Below are the code and all the weights of a small trained network. Each question names an input and a target symbol and asks about switching units off, where a switched-off unit gives its printed mean instead of its output.

import numpy as np


def w(rows, s, z=0):
    codes = np.array(rows[::2]) - 128.0
    scale = np.full(codes.shape[1], s)
    scale[-1] = z or s
    return codes * scale


def norm(h):
    return h / np.sqrt((h * h).mean(-1, keepdims=True) + 1e-5)


def f(y):
    return y / 2 * (1 + np.tanh(0.7978845608 * (y + 0.044715 * y**3)))


def softmax(a):
    e = np.exp(a - a.max(-1, keepdims=True))
    return e / e.sum(-1, keepdims=True)


def log_softmax(a):
    a = a - a.max(-1, keepdims=True)
    return a - np.log(np.exp(a).sum(-1, keepdims=True))


def net(x, mask):
    ids = ['ΓΘΠΣΦΨδηξτ'.index(c) for c in x.split()]
    T = len(ids)
    res = E[ids] + P[:T]
    q, k, v = (norm(res) @ M[0].T for M in (Q, K, V))
    z = softmax(np.where(np.tri(T) > 0, q @ k.T / 3**0.5, -1e9)) @ v
    res = res + np.where(mask[0], z, O[0][:, -1]) @ O[0][:, :-1]
    y = f(norm(res) @ A[0][:, :-1].T + A[0][:, -1])
    res = res + np.where(mask[1:17], y, B[0][:, -1]) @ B[0][:, :-1]
    return log_softmax(norm(res)[-1] @ U[:, :-1].T + U[:, -1])


Q, K, V, O, A, B = {}, {}, {}, {}, {}, {}
E = w([
[74,78,149,226,147,168,121,217,156,91],'Γ',
[181,38,156,174,180,155,144,64,117,223],'Θ',
[104,114,15,103,241,166,173,212,99,159],'Π',
[96,171,204,82,207,179,97,172,119,173],'Σ',
[179,194,62,158,129,82,169,36,125,147],'Φ',
[167,244,133,185,194,107,161,146,136,173],'Ψ',
[145,112,68,57,234,171,29,51,186,70],'δ',
[90,134,166,96,73,173,157,220,76,144],'η',
[120,252,120,81,121,91,136,116,117,170],'ξ',
[131,194,102,172,31,54,168,110,121,118],'τ',
],0.0031)
P = w([
[189,194,99,161,75,248,117,102,91,125],'0',
[160,161,108,121,53,187,135,158,154,154],'1',
[83,155,162,103,104,194,176,86,152,142],'2',
[109,113,180,136,173,60,107,103,29,83],'3',
[198,100,155,74,97,73,137,193,210,144],'4',
[53,150,171,80,106,149,179,93,234,197],'5',
[74,80,189,107,180,4,90,119,24,78],'6',
],0.0028)
Q[0] = w([
[59,196,150,133,117,205,166,82,156,181],'h1',
[179,140,162,93,109,61,110,184,145,151],'h1',
[85,135,161,151,172,52,82,100,2,96],'h1',
],0.0083)
K[0] = w([
[122,113,99,190,170,91,58,135,33,98],'h1',
[35,82,135,107,164,154,212,117,253,122],'h1',
[190,94,100,102,99,80,115,212,231,151],'h1',
],0.0074)
V[0] = w([
[162,39,147,214,192,168,122,67,118,111],'h1',
[181,166,179,151,66,93,75,3,119,115],'h1',
[146,120,188,211,34,74,154,180,127,130],'h1',
],0.0039)
O[0] = w([
[163,78,138,142,192,92,135,130,40,27,254],'h1',
[194,155,157,98,108,51,54,194,84,152,223],'h1',
[253,160,155,97,123,160,174,181,191,113,180],'h1',
],0.0054,0.00057)
A[0] = w([
[194,194,41,96,133,53,167,4,135,172,62],'n1',
[143,74,139,138,22,204,111,166,72,131,86],'n2',
[177,112,182,145,152,147,151,106,105,29,104],'n3',
[82,156,167,122,199,162,111,119,120,118,172],'n4',
[73,161,136,149,126,68,60,115,80,148,48],'n5',
[118,53,159,114,188,186,110,171,154,192,218],'n6',
[98,124,87,146,168,127,145,152,142,4,68],'n7',
[196,170,190,115,125,157,139,175,164,135,111],'n8',
[110,111,84,159,89,96,190,183,116,165,180],'n9',
[183,120,129,93,79,109,69,152,96,150,167],'n10',
[202,124,193,106,177,35,110,191,40,70,61],'n11',
[161,29,116,81,205,121,162,134,92,109,65],'n12',
[49,101,79,172,139,121,122,70,108,139,195],'n13',
[180,111,121,145,132,197,233,96,155,44,86],'n14',
[159,119,10,57,115,129,77,80,135,148,114],'n15',
[145,172,121,133,119,227,134,132,204,154,4],'n16',
],0.0048,0.0024)
B[0] = w([
[52,111,170,181,202,49,185,233,117,59,169],'n1',
[39,95,72,128,175,53,183,46,180,103,134],'n2',
[92,149,174,129,53,69,45,103,198,140,199],'n3',
[184,94,103,118,75,41,192,185,147,78,174],'n4',
[165,33,144,62,186,99,64,128,187,125,151],'n5',
[96,200,126,144,149,12,184,127,46,88,207],'n6',
[104,175,57,126,80,160,31,188,194,70,159],'n7',
[84,55,144,151,188,201,89,110,125,55,197],'n8',
[194,219,156,127,162,116,168,109,149,82,157],'n9',
[86,78,139,144,180,194,146,28,124,126,186],'n10',
[139,85,151,112,34,107,239,119,210,198,253],'n11',
[180,253,90,153,72,202,110,38,65,144,176],'n12',
[244,122,110,35,111,166,133,204,175,165,181],'n13',
[79,73,165,23,198,3,94,119,229,157,207],'n14',
[83,222,148,182,173,114,152,71,96,93,128],'n15',
[138,12,122,145,46,71,51,200,121,102,159],'n16',
],0.0033,0.0038)
U = w([
[77,54,147,154,99,104,128,203,189,84,219],'Γ',
[146,82,191,137,158,94,180,36,115,201,211],'Θ',
[159,192,37,65,149,126,198,181,115,152,127],'Π',
[148,64,101,76,136,129,39,159,44,147,58],'Σ',
[92,167,143,221,186,124,155,120,31,52,42],'Φ',
[209,134,178,167,173,228,96,152,149,123,67],'Ψ',
[127,147,118,63,174,93,42,49,174,66,253],'δ',
[67,78,66,120,127,228,167,79,153,144,31],'η',
[57,215,132,171,104,130,46,115,126,223,32],'ξ',
[195,154,123,158,3,125,136,72,108,91,84],'τ',
],0.0061,0.0017)

Each question gives the input, a string of symbols that net reads in full, and the target symbol t.
The units are the heads (3 rows each of Q, K, V and O) and the neurons (one row each of A and B). Each row of codes is followed by its name. A weight is (code - 128) times the scale printed after its matrix; where a second scale follows, it is the last column's (O, A, B and U).
mask holds one flag per unit, heads first, then neurons. A switched-off unit (its flag False) gives its mean, the last column of its rows in O or B, instead of its output. The means were averaged over made-up inputs and are rounded, as every weight is.
A unit's drop is (log p(t) with every unit on - log p(t) with that unit switched off) / (log p(t) with every unit on - log p(t) with every unit switched off).
The circuit of an input: a set's keep is (log p(t) with only the set's units on - log p(t) with every unit switched off) / (log p(t) with every unit on - log p(t) with every unit switched off). Starting from the 12 units with the biggest drops (on a tie, the unit counted first), units are removed one at a time, each time the one whose removal leaves the highest keep (on an exact tie, the one counted first), for as long as the keep stays at least 0.8.
circuit, biggest first: the units of the circuit, biggest drop first
k most important neurons: the k neurons with the biggest drops, biggest first
drop of u: that unit's drop, to one decimal
input Σ Π Σ ξ δ, target Π: 4 most important neurons -> [n13; n3; n8; n14]
input ξ Θ η, target ξ: circuit, biggest first -> [h1]
input Ψ Γ Γ Φ Π, target δ: circuit, biggest first -> [h1; n14; n11; n12]
input η δ Γ Θ, target Σ: circuit, biggest first -> [h1; n13; n11]
input η Γ Γ τ δ δ, target Ψ: circuit, biggest first -> [h1; n14; n8]
input η Σ Φ Θ ξ Φ, target τ: circuit, biggest first -> [h1; n12; n11; n14]
input Θ Ψ Γ Γ Ψ, target δ: circuit, biggest first -> [h1; n14; n11]
input Φ Φ τ Σ η, target Ψ: circuit, biggest first -> [h1; n8; n14; n10]
input Γ Φ Ψ δ Θ, target Φ: 2 most important neurons -> [n6; n11]
input Ψ Φ τ ξ Γ Θ, target ξ: 2 most important neurons -> [n11; n14]
input Θ Φ δ τ, target Θ: 3 most important neurons -> [n10; n11; n7]
input Σ Γ Θ Θ, target δ: 3 most important neurons -> [n14; n11; n3]
input Φ Θ Γ Θ Γ Θ, target τ: 2 most important neurons -> [n12; n14]
input Σ Γ Γ Γ Π η η, target η: circuit, biggest first -> [h1]
input Π Θ Γ, target η: 2 most important neurons -> [n1; n13]
input Θ Σ Γ, target τ: 2 most important neurons -> [n12; n11]
input Φ ξ Σ Γ Θ, target Π: 2 most important neurons -> [n13; n6]
input Σ Θ Σ Ψ Γ Γ, target Φ: 2 most important neurons -> [n6; n11]
input Ψ Π Σ Σ η, target Π: drop of h1 -> 1.5
input Γ Φ Σ ξ Γ, target Π: drop of n9 -> 0.2
